Below are the code and all the weights of a small trained network. Each question names an input and a class and asks about switching units off, where a switched-off unit gives its printed mean instead of its output.

import numpy as np


def w(rows, s, z=0):
    codes = np.array(rows[::2]) - 128.0
    scale = np.full(codes.shape[1], s)
    scale[-1] = z or s
    return codes * scale


def f(y):
    return np.maximum(y, 0)


def log_softmax(a):
    a = a - a.max(-1, keepdims=True)
    return a - np.log(np.exp(a).sum(-1, keepdims=True))


def net(x, mask):
    res = np.array(x, float).reshape(1, 3) / 4 @ E
    y = f(res @ A[0][:, :-1].T + A[0][:, -1])
    res = res + np.where(mask, y, B[0][:, -1]) @ B[0][:, :-1]
    return log_softmax(res[-1] @ U[:, :-1].T + U[:, -1])


A, B = {}, {}
E = w([
[39,179,132,128,134,199,148,198,106,248,174,106],'x0',
[191,142,28,185,116,60,19,214,143,88,168,140],'x1',
[104,45,75,21,137,181,60,109,4,84,186,130],'x2',
],0.012)
A[0] = w([
[129,168,63,143,51,88,64,195,135,119,106,120,19],'N0',
[69,155,129,45,178,142,116,228,101,184,203,113,102],'N1',
[106,171,171,225,142,97,190,83,193,149,56,91,93],'N2',
[99,89,61,38,180,164,76,89,50,100,167,148,45],'N3',
[146,149,70,171,90,174,64,197,155,147,106,99,215],'N4',
[79,185,161,144,65,172,153,208,144,163,201,91,68],'N5',
[108,108,179,95,108,183,188,61,129,190,99,134,198],'N6',
[98,99,83,176,145,92,99,225,142,86,189,133,98],'N7',
[115,222,160,186,139,120,167,193,217,193,162,135,189],'N8',
[206,92,142,73,163,111,111,28,121,104,53,123,29],'N9',
[68,178,86,150,108,170,172,163,69,181,200,106,35],'N10',
[184,212,167,158,90,116,176,135,158,88,57,129,18],'N11',
[104,71,209,86,162,163,213,58,103,92,86,132,2],'N12',
[147,121,36,172,65,118,55,161,118,184,174,150,24],'N13',
[181,96,145,67,104,72,147,64,140,51,73,157,33],'N14',
[124,131,142,95,145,177,167,51,130,142,49,137,182],'N15',
[212,98,156,141,142,36,156,76,110,66,59,174,83],'N16',
[189,143,64,127,78,37,55,160,128,103,170,175,20],'N17',
[88,183,213,93,121,122,156,20,122,132,79,78,131],'N18',
[173,98,117,106,93,69,127,134,119,45,115,152,228],'N19',
[57,219,105,174,132,197,137,222,87,210,165,58,112],'N20',
[57,146,129,73,133,144,149,194,177,187,152,137,35],'N21',
[86,154,83,46,134,176,74,130,72,128,171,177,231],'N22',
[138,107,55,132,197,148,82,119,143,110,114,125,87],'N23',
[137,210,66,221,55,83,94,185,133,119,193,185,138],'N24',
[165,138,128,155,117,96,159,128,191,94,125,121,35],'N25',
[46,100,169,93,176,135,184,67,131,169,81,125,13],'N26',
[156,175,163,202,120,77,127,177,223,151,88,158,73],'N27',
[140,206,188,220,60,112,190,137,194,159,51,81,54],'N28',
[82,111,188,105,123,188,169,85,108,149,165,78,137],'N29',
[160,117,141,147,88,76,144,63,143,97,109,240,193],'N30',
[80,124,154,161,145,165,117,223,114,198,132,130,45],'N31',
[186,104,84,186,114,58,113,48,143,61,45,180,91],'N32',
[125,83,124,50,151,214,96,99,1,91,200,106,59],'N33',
],0.0097,0.012)
B[0] = w([
[200,135,185,17,103,71,115,126,23,100,160,70,170],'N0',
[66,141,138,135,120,117,110,91,134,105,84,109,211],'N1',
[110,65,101,143,82,157,126,147,89,107,158,139,218],'N2',
[121,35,88,141,48,166,91,137,96,57,141,151,230],'N3',
[165,189,128,163,215,115,205,180,191,168,146,163,210],'N4',
[86,161,134,139,107,109,91,55,156,101,85,73,190],'N5',
[152,151,132,120,201,143,164,146,158,176,166,171,238],'N6',
[169,138,140,66,132,72,177,162,105,142,149,116,187],'N7',
[114,97,78,206,92,205,143,168,130,132,142,162,247],'N8',
[84,163,169,81,96,90,40,47,169,66,34,64,188],'N9',
[102,128,153,90,91,75,72,80,113,86,42,81,186],'N10',
[110,91,135,21,76,128,87,127,32,69,115,99,172],'N11',
[238,109,187,25,95,53,84,141,72,96,165,74,192],'N12',
[161,164,195,28,126,124,114,133,76,120,200,77,174],'N13',
[62,179,143,109,93,74,53,43,146,89,61,84,198],'N14',
[177,157,128,121,144,122,199,158,142,173,138,149,212],'N15',
[66,178,165,158,134,116,89,81,168,133,75,80,217],'N16',
[167,121,187,14,52,72,98,119,101,113,157,91,202],'N17',
[178,157,152,97,171,98,171,164,160,185,173,139,210],'N18',
[115,156,76,188,198,169,170,153,158,171,132,152,243],'N19',
[56,185,152,119,162,93,91,55,188,91,73,86,238],'N20',
[96,146,132,83,110,61,68,60,128,73,78,62,171],'N21',
[96,115,88,199,136,219,155,168,155,185,141,181,253],'N22',
[168,130,78,27,94,154,122,126,133,124,114,135,160],'N23',
[185,147,148,67,172,124,161,167,145,156,160,119,218],'N24',
[137,102,141,78,50,131,56,103,88,84,90,98,157],'N25',
[225,154,183,7,133,72,109,181,96,118,160,90,184],'N26',
[128,62,97,163,53,172,92,160,91,104,117,163,208],'N27',
[121,66,85,152,32,194,95,158,60,84,148,143,222],'N28',
[165,164,102,105,144,118,157,178,134,163,159,117,212],'N29',
[71,158,106,171,200,109,158,123,165,154,86,154,216],'N30',
[82,172,131,90,120,87,56,73,131,73,59,85,176],'N31',
[67,172,121,143,114,103,67,96,147,141,108,127,227],'N32',
[103,45,68,163,43,196,91,164,80,78,153,176,250],'N33',
],0.012,0.02)
U = w([
[104,8,89,119,35,186,105,131,67,99,126,147,3],'0',
[45,172,141,97,124,84,91,13,160,116,47,81,31],'1',
[234,140,176,43,136,63,133,153,90,144,192,98,11],'2',
[81,169,72,217,234,191,206,170,220,208,143,183,255],'3',
],0.013,0.012)

Each question gives the input, the list of numbers given to net, and the class t.
The units are the neurons (one row each of A and B). Each row of codes is followed by its name. A weight is (code - 128) times the scale printed after its matrix; where a second scale follows, it is the last column's (A, B and U).
mask holds one flag per neuron, in row order. A switched-off neuron (its flag False) gives its mean, the last column of its row in B, instead of its output. The means were averaged over made-up inputs and are rounded, as every weight is.
A unit's drop is (log p(t) with every unit on - log p(t) with that unit switched off) / (log p(t) with every unit on - log p(t) with every unit switched off).
unit that matters most: the unit with the biggest drop
k most important neurons: the k neurons with the biggest drops, biggest first
drop when u is switched off: that unit's drop, to one decimal
input [7,-5,-7], class 0: 2 most important neurons : [N28, N8]
input [-1,8,-8], class 0: unit that matters most : N27
input [-8,8,1], class 1: 2 most important neurons : [N32, N16]
input [0,-3,-4], class 0: 2 most important neurons : [N28, N19]
input [-4,-7,-7], class 0: 3 most important neurons : [N28, N2, N27]
input [-4,-3,2], class 1: 3 most important neurons : [N9, N8, N4]
input [6,5,-6], class 0: 2 most important neurons : [N8, N27]
input [4,-4,-4], class 0: 3 most important neurons : [N28, N8, N19]
input [-3,-4,-2], class 2: 2 most important neurons : [N22, N12]
input [5,6,-1], class 2: 2 most important neurons : [N24, N13]
input [-1,3,0], class 3: 2 most important neurons : [N12, N26]
input [1,-3,3], class 3: 2 most important neurons : [N28, N17]
input [-8,-7,6], class 1: 2 most important neurons : [N9, N14]
input [0,4,-1], class 2: unit that matters most : N22
input [0,-6,-5], class 2: 2 most important neurons : [N18, N33]
input [-3,2,3], class 3: 2 most important neurons : [N28, N19]
input [-3,-3,-1], class 3: drop when N17 is switched off : 0.2
input [5,0,-8], class 0: drop when N11 is switched off : 0.0
input [-2,0,3], class 3: drop when N28 is switched off : 0.3
input [4,-8,6], class 2: unit that matters most : N26
input [4,8,-6], class 2: drop when N24 is switched off : 0.7
